Below are the code and all the weights of a small trained network. Each question names an input and a target symbol and asks about switching units off, where a switched-off unit gives its printed mean instead of its output.

import numpy as np


def w(rows, s, z=0):
    codes = np.array(rows[::2]) - 128.0
    scale = np.full(codes.shape[1], s)
    scale[-1] = z or s
    return codes * scale


def norm(h):
    return h / np.sqrt((h * h).mean(-1, keepdims=True) + 1e-5)


def f(y):
    return y / 2 * (1 + np.tanh(0.7978845608 * (y + 0.044715 * y**3)))


def softmax(a):
    e = np.exp(a - a.max(-1, keepdims=True))
    return e / e.sum(-1, keepdims=True)


def log_softmax(a):
    a = a - a.max(-1, keepdims=True)
    return a - np.log(np.exp(a).sum(-1, keepdims=True))


def net(x, mask):
    ids = ['αβγζμξσ'.index(c) for c in x.split()]
    T = len(ids)
    res = E[ids] + P[:T]
    u = 0
    for l in range(2):
        q, k, v = (norm(res) @ M[l].T for M in (Q, K, V))
        z = softmax(np.where(np.tri(T) > 0, q @ k.T / 4**0.5, -1e9)) @ v
        res = res + np.where(mask[u], z, O[l][:, -1]) @ O[l][:, :-1]
        u += 1
        y = f(norm(res) @ A[l][:, :-1].T + A[l][:, -1])
        res = res + np.where(mask[u : u + 4], y, B[l][:, -1]) @ B[l][:, :-1]
        u += 4
    return log_softmax(norm(res)[-1] @ U[:, :-1].T + U[:, -1])


Q, K, V, O, A, B = {}, {}, {}, {}, {}, {}
E = w([
[4,164,186,138,178],'α',
[146,90,137,63,192],'β',
[92,229,87,57,174],'γ',
[247,157,86,149,172],'ζ',
[173,212,117,68,47],'μ',
[178,185,174,229,120],'ξ',
[118,46,147,114,11],'σ',
],0.017)
P = w([
[10,45,65,149,159],'0',
[72,67,121,124,128],'1',
[96,81,143,117,113],'2',
[106,108,120,103,121],'3',
[125,123,132,91,126],'4',
[149,125,145,85,122],'5',
[172,139,151,85,124],'6',
[188,151,153,72,138],'7',
[211,167,162,72,144],'8',
[222,169,172,85,121],'9',
],0.011)
Q[0] = w([
[145,68,118,122,184],'L0H0',
[150,193,207,24,187],'L0H0',
[104,3,81,82,50],'L0H0',
[137,110,114,181,109],'L0H0',
],0.017)
K[0] = w([
[184,79,121,124,174],'L0H0',
[200,224,225,38,171],'L0H0',
[61,4,102,111,37],'L0H0',
[92,102,112,187,94],'L0H0',
],0.014)
V[0] = w([
[140,170,1,202,107],'L0H0',
[187,53,111,63,160],'L0H0',
[118,127,146,123,129],'L0H0',
[102,119,175,93,131],'L0H0',
],0.0056)
O[0] = w([
[195,137,254,222,32,71],'L0H0',
[185,18,58,11,187,253],'L0H0',
[115,144,123,140,134,120],'L0H0',
[96,114,76,79,176,134],'L0H0',
],0.0051,0.0015)
A[0] = w([
[209,77,2,221,156,104],'L0N0',
[131,191,37,124,92,142],'L0N1',
[116,159,217,215,167,124],'L0N2',
[120,166,72,114,26,3],'L0N3',
],0.015,0.0033)
B[0] = w([
[197,3,174,115,28,214],'L0N0',
[92,183,189,94,156,185],'L0N1',
[146,124,30,78,72,254],'L0N2',
[107,145,77,64,104,181],'L0N3',
],0.015,0.0064)
Q[1] = w([
[96,139,117,107,106],'L1H0',
[169,179,173,187,117],'L1H0',
[124,129,251,242,185],'L1H0',
[115,97,109,187,140],'L1H0',
],0.026)
K[1] = w([
[133,151,126,130,146],'L1H0',
[82,119,151,137,65],'L1H0',
[5,71,114,157,106],'L1H0',
[96,104,84,142,148],'L1H0',
],0.026)
V[1] = w([
[30,124,19,169,96],'L1H0',
[215,44,3,96,158],'L1H0',
[128,176,79,14,150],'L1H0',
[191,229,95,195,11],'L1H0',
],0.012)
O[1] = w([
[207,105,206,226,70,117],'L1H0',
[248,74,37,149,187,216],'L1H0',
[99,42,163,188,195,254],'L1H0',
[42,92,50,213,20,105],'L1H0',
],0.011,0.0095)
A[1] = w([
[145,168,51,252,130,80],'L1N0',
[94,251,244,2,96,95],'L1N1',
[62,143,91,125,170,36],'L1N2',
[161,148,116,178,217,5],'L1N3',
],0.021,0.0024)
B[1] = w([
[84,254,102,205,117,171],'L1N0',
[177,229,239,15,46,249],'L1N1',
[122,26,181,109,104,175],'L1N2',
[114,175,152,150,220,161],'L1N3',
],0.019,0.014)
U = w([
[108,171,186,68,112,191],'α',
[135,140,120,118,253,191],'β',
[17,43,158,131,155,102],'γ',
[232,65,130,147,104,18],'ζ',
[105,119,219,220,170,50],'μ',
[89,107,36,45,140,75],'ξ',
[110,170,79,185,124,252],'σ',
],0.011,0.003)

Each question gives the input, a string of symbols that net reads in full, and the target symbol t.
The units are the heads (4 rows each of Q, K, V and O) and the neurons (one row each of A and B). Each row of codes is followed by its name. A weight is (code - 128) times the scale printed after its matrix; where a second scale follows, it is the last column's (O, A, B and U).
mask holds one flag per unit, layer by layer, with each layer's heads first. A switched-off unit (its flag False) gives its mean, the last column of its rows in O or B, instead of its output. The means were averaged over made-up inputs and are rounded, as every weight is.
A unit's drop is (log p(t) with every unit on - log p(t) with that unit switched off) / (log p(t) with every unit on - log p(t) with every unit switched off).
The circuit of an input: a set's keep is (log p(t) with only the set's units on - log p(t) with every unit switched off) / (log p(t) with every unit on - log p(t) with every unit switched off). Starting from all 10 units, units are removed one at a time, each time the one whose removal leaves the highest keep (on an exact tie, the one counted first), for as long as the keep stays at least 0.8.
circuit, biggest first: the units of the circuit, biggest drop first
most important unit: the unit with the biggest drop
k most important neurons of layer l: the k neurons of layer l with the biggest drops, biggest first
drop when u is switched off: that unit's drop, to one decimal
input α α α, target μ: circuit, biggest first	[L1H0, L0N2, L1N1]
input γ γ α ζ α α ζ, target ζ: circuit, biggest first	[L0N0, L1N1]
input α α α α, target μ: circuit, biggest first	[L0N2, L1H0, L1N1]
input μ ζ ξ α α σ, target σ: most important unit	L1H0
input β β γ ζ σ ξ ξ α, target σ: circuit, biggest first	[L1H0, L0N0, L0N2, L1N0]
input α γ ζ γ α ζ σ μ σ, target γ: circuit, biggest first	[L0N0, L1H0, L1N1]
input α σ σ, target ζ: 3 most important neurons of layer 0	[L0N1, L0N2, L0N0]
input μ σ α α ξ ζ α ζ μ α, target γ: circuit, biggest first	[L0N0, L1H0, L1N1]
input α ξ ξ μ α ξ σ, target σ: 3 most important neurons of layer 0	[L0N3, L0N2, L0N0]
input β ζ ζ σ α μ ζ β σ, target β: 3 most important neurons of layer 0	[L0N3, L0N0, L0N2]
input α α μ β ζ ξ σ α, target σ: 2 most important neurons of layer 0	[L0N0, L0N3]
input α ξ γ α ζ, target ζ: 2 most important neurons of layer 0	[L0N0, L0N2]
input β γ μ μ ξ ξ, target σ: 2 most important neurons of layer 0	[L0N2, L0N3]
input μ ζ σ ζ α, target ξ: most important unit	L0N2
input ζ β ζ ζ β σ, target β: 2 most important neurons of layer 0	[L0N0, L0N2]
input α ζ σ ζ σ, target ξ: drop when L1N1 is switched off	0.3
input β α α, target β: drop when L0H0 is switched off	0.0
input ζ β ξ, target σ: drop when L0N0 is switched off	0.1
input ξ β α α, target β: drop when L1H0 is switched off	0.7
input ζ ζ ξ ζ β ζ μ α, target γ: most important unit	L0N0
